((107, 148, 145, 107, 148, 107, 112), (144, 146, 144, 148, 152, 150, 117))
148
(106, 145, 123, 121, 128, 132, 132)
121
(114, 116, 114, 154)
114
(126, 107, 129, 113)
126
((125, 107, 126, 113, 118, 128), (146, 122, 124, 126, 118, 119), (125, 141, 110, 130, 115, 115))
110
((138, 147, 126, 130, 127, 145, 126), (133, 135, 106, 129, 135, 122, 119))
129
(155, 120, 122, 134, 130, 126, 127)
134
(151, 147, 110, 120, 151, 134)
110
(143, 143, 126, 123, 106, 109)
126
(135, 115, 136, 107, 101, 131)
136
---
[[114 113 115 112 156 154 121]
 [147 148 116 147 154 151 140]] --> 151

[[132 156 144 132 130]
 [120 116 115 132 138]
 [129 145 137 130 130]] --> 132

[[145 132 149 133 119 132]
 [124 122 125 116 126 137]
 [113 127 106 111 120 120]] --> 126

[[142 129 142 137 131]
 [151 121 151 146 123]
 [142 138 142 120 129]] --> 146

[[118 125 116 107 102]
 [ 99 111 109 101 129]] --> 101

[[101 138 144 147 129 134]
 [119 141 136 147 137 118]
 [104 131 144 150 126 137]] --> 137

[[128 133 121 128 132 123 128]
 [106 131 124 147 130 137 139]] --> 137

[[123 129 132 126 105 143 134]
 [128 131 139 127 134 126 147]] --> 126

[[119 157 113 147  99]
 [138 136 102 113 120]
 [128  98 123 145 114]] --> 113
---
Q:
[[136 116 115 141 133 120]
 [129 133 136 120 106 130]]
A: 136

Q:
[[135 138 140 144]
 [144 139 140 150]]
A: 135

Q:
[[127 104 134 149 137 121 132]
 [135 122 117 122 138 129 133]]
A: 127

Q:
[[139 132 137 109 116 145 140]
 [145 140 151 118 147 124 142]]
A: 139

Q:
[[132 105 148 100 119 134 137]
 [131 105 148  99 121 133 137]]
A: 132

Q:
[[110 115 117 101 135 138 133]
 [118 125 119 128 135 120 135]]
A: 110
---
[99, 125, 112, 127, 136, 126, 128] out 112

[[142, 142, 133, 120, 128, 106],
 [119, 115, 127, 121, 142, 106]] out 127

[[138, 150, 131, 122, 98],
 [129, 108, 120, 125, 120],
 [123, 125, 109, 124, 124]] out 109

[[112, 107, 112, 114],
 [136, 104, 121, 121],
 [144, 123, 147, 117]] out 147

[120, 137, 117, 139, 101, 105, 114] out 117

[142, 104, 153, 123, 112, 121] out 153

[102, 110, 132, 99, 121] out 132

[127, 127, 116, 125, 140, 103] out 116

[133, 123, 106, 120, 105] out 106

[[139, 106, 135, 99],
 [149, 148, 128, 135],
 [137, 117, 142, 151]] out 142
---
[118 116 116 157] result: 157

[113 141 124 101 126] result: 101

[139 121 157 134 109 117 131] result: 134

[[112 103 135 157 150 146]
 [127 102 147 110 124 113]
 [119 114 102 108 111 108]] result: 157

[104 132 126 110] result: 110

[[115 119 118 129 123 129 119]
 [149 136 152 110 111 131 120]] result: 129

[116 106 132 156 150 133 132] result: 156

[102 129 131 124 133] result: 124
---
[120 127  98 147 156] yields 120, 156

[105 111 137 136 140 122 130] yields 105, 130

[[134 145 126 128 149 121]
 [112 143 115 117 128 130]] yields 134, 130

[[131 117 113 120 133 138 120]
 [125 121 123 137 116 107 117]
 [102 115 123 125 103 113 122]] yields 131, 122

[103 134 149 133 139] yields 103, 139

[[126 128 130 129 128 112]
 [122 126 129 131 134  99]] yields 126, 99
---
[[126 137 134 124]
 [157 131 106 114]] gives 134

[107 118 144 134] gives 144

[107 126 131 118] gives 131

[[122 126 123 140]
 [119 130 124 156]] gives 123

[[129 149 155 144]
 [123 109 145 150]] gives 155

[[143 150 128 124]
 [128 137 130 130]] gives 128

[145 134 152 113] gives 152

[[157 138 150 133]
 [143 141 149 139]] gives 150
---
[101 154 130 144] --> 154
[108 103 104 113 146 113] --> 113
[104 157 133 125] --> 157
[135 111 148 128 104] --> 148
[106 114 136 138 141 125] --> 138
[121 112 143 153] --> 112
[128 125 100 133 128 139] --> 133
[131 127 134 125 122 151 150] --> 122
---
[[151 112 124 131 134 138]
 [119 115 156 136 129 109]
 [134 120 104 121 131 137]] -> 115

[[136 110 132 117 128 133]
 [103 134 127 146 143 112]] -> 134

[[119 118 117 110]
 [130 156 121 121]
 [131 128 116 112]] -> 156

[[122 140 122 102]
 [146 127 130 103]
 [124 136 144 115]] -> 127

[[135 151 120 120 118 138]
 [134 147 119 120 117 140]] -> 147

[[112 112 105 149]
 [124 133 127 143]] -> 133

[[142 105 111 114 112 133 135]
 [126 150 145 152 146 136 119]] -> 150

[[128 117 125 119 126 107]
 [132 111 121 113 125 140]] -> 111
---
array([[131, 130, 125, 121, 118, 123, 111, 136, 124, 128],
       [122, 133, 135, 113, 124, 128, 109, 134, 122, 134],
       [133, 122, 122, 139, 131, 128, 143, 121, 134, 122],
       [127, 125, 131, 147, 139, 132, 157, 121, 137, 127],
       [125, 126, 133, 140, 138, 133, 150, 122, 135, 128],
       [120, 133, 139, 131, 134, 132, 135, 129, 130, 134],
       [120, 131, 137, 123, 134, 132, 129, 126, 129, 133],
       [131, 122, 125, 135, 133, 129, 142, 118, 133, 123]])
133

array([[149, 120, 132, 134, 130, 125, 130],
       [131, 122, 131, 130, 135, 122, 119],
       [132, 123, 140, 131, 124, 118, 120],
       [125, 123, 137, 123, 135, 136, 129],
       [126, 134, 140, 118, 129, 136, 132],
       [147, 131, 134, 117, 131, 126, 120],
       [116, 128, 113, 147, 130, 122, 125],
       [135, 126, 114, 111, 139, 120, 114],
       [131, 122, 140, 122, 127, 115, 126]])
115

array([[126, 101, 135, 135, 131, 120, 127, 121],
       [126, 133, 130, 124, 120, 133, 127, 124],
       [128, 139, 134, 129, 122, 131, 128, 123],
       [128, 124, 133, 123, 124, 134, 133, 125],
       [127, 127, 140, 130, 123, 126, 132, 125],
       [131, 125, 124, 129, 125, 138, 135, 128],
       [131, 120, 118, 127, 129, 134, 129, 127]])
129

array([[125, 141, 148, 120, 129, 119, 137, 129],
       [119, 122, 108, 128, 138, 151, 119, 112],
       [146, 110, 113, 147, 116, 118, 118, 146],
       [109, 145, 140, 107, 143, 141, 136, 108],
       [112, 143, 140, 110, 139, 137, 135, 112],
       [143, 109, 107, 146, 119, 124, 115, 141],
       [123, 132, 131, 120, 131, 129, 129, 124],
       [112, 127, 112, 120, 143, 157, 122, 104],
       [137, 125, 132, 133, 119, 115, 128, 139],
       [146, 121, 130, 142, 115, 108, 129, 152],
       [116, 125, 112, 123, 139, 151, 120, 109],
       [140, 132, 145, 130, 116, 105, 135, 146]])
135

array([[109, 146, 149, 105, 109, 152, 110, 114, 113, 148, 124, 126],
       [129, 128, 129, 129, 127, 129, 130, 130, 129, 130, 128, 129],
       [128, 128, 126, 127, 130, 126, 126, 127, 127, 126, 126, 128],
       [129, 127, 129, 127, 130, 128, 127, 129, 130, 127, 129, 125],
       [111, 146, 117, 121, 111, 122, 143, 152, 114, 109, 150, 105]])
150

array([[123, 149, 151, 149, 149, 126],
       [142, 147, 147, 147, 146, 116],
       [115, 107, 108, 107, 107, 141],
       [143, 107, 108, 107, 107, 118],
       [140, 108, 109, 108, 107, 118],
       [116, 106, 108, 106, 107, 140],
       [137, 106, 106, 107, 108, 133],
       [145, 149, 109, 148, 148, 112]])
148
